Below is a small trained network, with its code and all its weights. Each question gives an input and a target symbol and asks what happens when units are switched off, that is, made to give their printed mean instead of their output.

import numpy as np


def w(rows, s, z=0):
    codes = np.array(rows[::2]) - 128.0
    scale = np.full(codes.shape[1], s)
    scale[-1] = z or s
    return codes * scale


def f(y):
    return np.maximum(y, 0)


def softmax(a):
    e = np.exp(a - a.max(-1, keepdims=True))
    return e / e.sum(-1, keepdims=True)


def log_softmax(a):
    a = a - a.max(-1, keepdims=True)
    return a - np.log(np.exp(a).sum(-1, keepdims=True))


def net(x, mask):
    ids = ['αβδθλμξπστφψω'.index(c) for c in x.split()]
    T = len(ids)
    res = E[ids] + P[:T]
    u = 0
    for l in range(2):
        q, k, v = (res @ M[l].T for M in (Q, K, V))
        z = softmax(np.where(np.tri(T) > 0, q @ k.T / 2**0.5, -1e9)) @ v
        res = res + np.where(mask[u], z, O[l][:, -1]) @ O[l][:, :-1]
        u += 1
        y = f(res @ A[l][:, :-1].T + A[l][:, -1])
        res = res + np.where(mask[u : u + 16], y, B[l][:, -1]) @ B[l][:, :-1]
        u += 16
    return log_softmax(res[-1] @ U[:, :-1].T + U[:, -1])


Q, K, V, O, A, B = {}, {}, {}, {}, {}, {}
E = w([
[176,125,53],'α',
[90,71,227],'β',
[78,121,152],'δ',
[103,70,94],'θ',
[250,103,95],'λ',
[107,96,141],'μ',
[177,67,151],'ξ',
[150,209,149],'π',
[174,97,225],'σ',
[221,129,153],'τ',
[76,169,220],'φ',
[174,164,98],'ψ',
[48,114,107],'ω',
],0.018)
P = w([
[253,71,79],'0',
[141,152,74],'1',
[154,136,105],'2',
[162,124,129],'3',
[154,130,135],'4',
[171,116,150],'5',
[169,112,155],'6',
[159,111,164],'7',
[166,100,165],'8',
[177,106,168],'9',
[170,100,163],'10',
[167,102,162],'11',
],0.0036)
Q[0] = w([
[255,180,43],'0.h0',
[127,101,181],'0.h0',
],0.0086)
K[0] = w([
[194,228,3],'0.h0',
[148,68,156],'0.h0',
],0.0039)
V[0] = w([
[116,211,253],'0.h0',
[224,217,191],'0.h0',
],0.005)
O[0] = w([
[215,200,150,254],'0.h0',
[141,255,91,191],'0.h0',
],0.0077,0.00094)
A[0] = w([
[2,127,178,77],'0.n0',
[181,157,150,106],'0.n1',
[162,181,78,166],'0.n2',
[94,166,170,178],'0.n3',
[171,160,93,133],'0.n4',
[191,122,30,142],'0.n5',
[20,217,65,127],'0.n6',
[112,55,161,130],'0.n7',
[145,76,100,141],'0.n8',
[136,92,164,136],'0.n9',
[104,134,170,83],'0.n10',
[169,99,90,146],'0.n11',
[61,158,66,45],'0.n12',
[44,205,124,2],'0.n13',
[58,200,163,114],'0.n14',
[128,146,105,105],'0.n15',
],0.0091,0.0064)
B[0] = w([
[81,103,202,216],'0.n0',
[175,152,110,195],'0.n1',
[99,175,56,215],'0.n2',
[105,157,144,253],'0.n3',
[105,117,78,191],'0.n4',
[29,14,108,215],'0.n5',
[218,161,233,189],'0.n6',
[167,48,145,233],'0.n7',
[113,101,135,190],'0.n8',
[131,86,106,206],'0.n9',
[128,128,125,153],'0.n10',
[112,48,122,192],'0.n11',
[140,255,102,137],'0.n12',
[184,104,183,135],'0.n13',
[54,118,117,203],'0.n14',
[116,112,168,133],'0.n15',
],0.0072,0.0037)
Q[1] = w([
[25,90,211],'1.h0',
[140,130,254],'1.h0',
],0.0047)
K[1] = w([
[104,113,254],'1.h0',
[182,87,197],'1.h0',
],0.0069)
V[1] = w([
[142,97,122],'1.h0',
[8,121,139],'1.h0',
],0.012)
O[1] = w([
[253,214,175,178],'1.h0',
[99,191,56,254],'1.h0',
],0.0061,0.0038)
A[1] = w([
[248,93,60,162],'1.n0',
[185,216,91,4],'1.n1',
[158,144,191,121],'1.n2',
[146,212,98,64],'1.n3',
[87,80,173,129],'1.n4',
[123,128,127,107],'1.n5',
[119,97,82,224],'1.n6',
[170,154,129,254],'1.n7',
[104,229,129,40],'1.n8',
[126,152,148,192],'1.n9',
[72,95,164,82],'1.n10',
[83,115,37,179],'1.n11',
[103,57,100,108],'1.n12',
[61,97,130,91],'1.n13',
[105,80,187,137],'1.n14',
[186,77,212,155],'1.n15',
],0.013,0.0072)
B[1] = w([
[51,144,254,240],'1.n0',
[203,93,135,152],'1.n1',
[123,121,67,184],'1.n2',
[186,90,86,157],'1.n3',
[197,152,158,218],'1.n4',
[125,142,112,128],'1.n5',
[78,89,179,230],'1.n6',
[28,186,112,220],'1.n7',
[154,49,104,179],'1.n8',
[98,115,43,193],'1.n9',
[177,86,145,181],'1.n10',
[136,109,14,210],'1.n11',
[187,85,168,199],'1.n12',
[212,60,129,173],'1.n13',
[206,140,152,230],'1.n14',
[158,203,69,254],'1.n15',
],0.0088,0.008)
U = w([
[35,156,69,215],'α',
[181,135,35,142],'β',
[138,231,122,158],'δ',
[249,129,126,1],'θ',
[70,79,176,78],'λ',
[141,116,128,107],'μ',
[121,66,81,82],'ξ',
[45,183,182,141],'π',
[132,133,123,95],'σ',
[131,128,122,156],'τ',
[155,126,211,196],'φ',
[193,54,138,83],'ψ',
[146,133,132,136],'ω',
],0.011,0.0078)

Each question gives the input, a string of symbols that net reads in full, and the target symbol t.
The units are the heads (2 rows each of Q, K, V and O) and the neurons (one row each of A and B). Each row of codes is followed by its name. A weight is (code - 128) times the scale printed after its matrix; where a second scale follows, it is the last column's (O, A, B and U).
mask holds one flag per unit, layer by layer, with each layer's heads first. A switched-off unit (its flag False) gives its mean, the last column of its rows in O or B, instead of its output. The means were averaged over made-up inputs and are rounded, as every weight is.
A unit's drop is (log p(t) with every unit on - log p(t) with that unit switched off) / (log p(t) with every unit on - log p(t) with every unit switched off).
The circuit of an input: a set's keep is (log p(t) with only the set's units on - log p(t) with every unit switched off) / (log p(t) with every unit on - log p(t) with every unit switched off). Starting from the 12 units with the biggest drops (on a tie, the unit counted first), units are removed one at a time, each time the one whose removal leaves the highest keep (on an exact tie, the one counted first), for as long as the keep stays at least 0.8.
circuit, biggest first: the units of the circuit, biggest drop first
unit that matters most: the unit with the biggest drop
k most important neurons: the k neurons with the biggest drops, biggest first
k most important neurons of layer l: the k neurons of layer l with the biggest drops, biggest first
drop of u: that unit's drop, to one decimal
input π σ ω σ σ φ, target δ: circuit, biggest first => 0.h0, 1.n6
input ξ ω δ α ω ω, target ψ: circuit, biggest first => 0.h0, 1.n13, 1.n7
input π σ ω μ ω, target φ: circuit, biggest first => 0.n6, 1.n11, 0.n0
input μ μ φ φ ξ δ μ φ δ φ μ, target α: circuit, biggest first => 0.n0, 1.h0, 1.n14
input π μ β ω α ξ μ λ, target λ: 3 most important neurons => 1.n0, 0.n5, 1.n6
input σ φ μ ω ω ω δ, target ψ: unit that matters most => 1.h0
input μ ξ τ β β τ σ ξ, target φ: circuit, biggest first => 1.n0, 1.n11
input ξ ω ψ α ω π λ ω μ, target ψ: circuit, biggest first => 0.h0, 1.n7, 1.n13
input σ π μ μ ξ σ μ σ ω, target δ: 2 most important neurons => 0.n6, 0.n5
input μ μ λ ω ω ξ θ ω δ, target ψ: circuit, biggest first => 0.h0, 1.n13, 1.n7
input σ ω ξ μ φ α β σ φ ω π, target β: 2 most important neurons of layer 1 => 1.n3, 1.n0
input σ ω μ ω, target φ: 3 most important neurons => 0.n6, 1.n11, 0.n0
input μ μ μ ω φ φ μ φ ξ β θ, target ψ: 3 most important neurons => 1.n12, 0.n5, 1.n7
input ω ξ λ ω ξ δ λ α ψ α α, target ξ: 3 most important neurons => 0.n5, 1.n11, 1.n12
input μ μ μ ω ω μ, target ψ: 2 most important neurons of layer 0 => 0.n6, 0.n1
input μ φ π φ φ, target α: 2 most important neurons => 1.n9, 1.n12
input μ σ μ λ ξ μ α, target ξ: most important neuron => 0.n5
input μ ξ π φ ψ, target α: 2 most important neurons of layer 0 => 0.n5, 0.n2
input ω ω π ψ φ φ μ, target α: 3 most important neurons of layer 0 => 0.n0, 0.n14, 0.n5
input ψ μ μ θ φ ξ ξ φ δ μ θ, target ψ: unit that matters most => 1.n12
input μ σ μ φ θ θ μ ξ ξ, target φ: drop of 0.n3 => 0.0
input μ θ π α μ σ, target δ: drop of 1.n15 => 0.5
input ω β μ θ π φ ω μ μ φ λ, target λ: drop of 0.n5 => 0.4
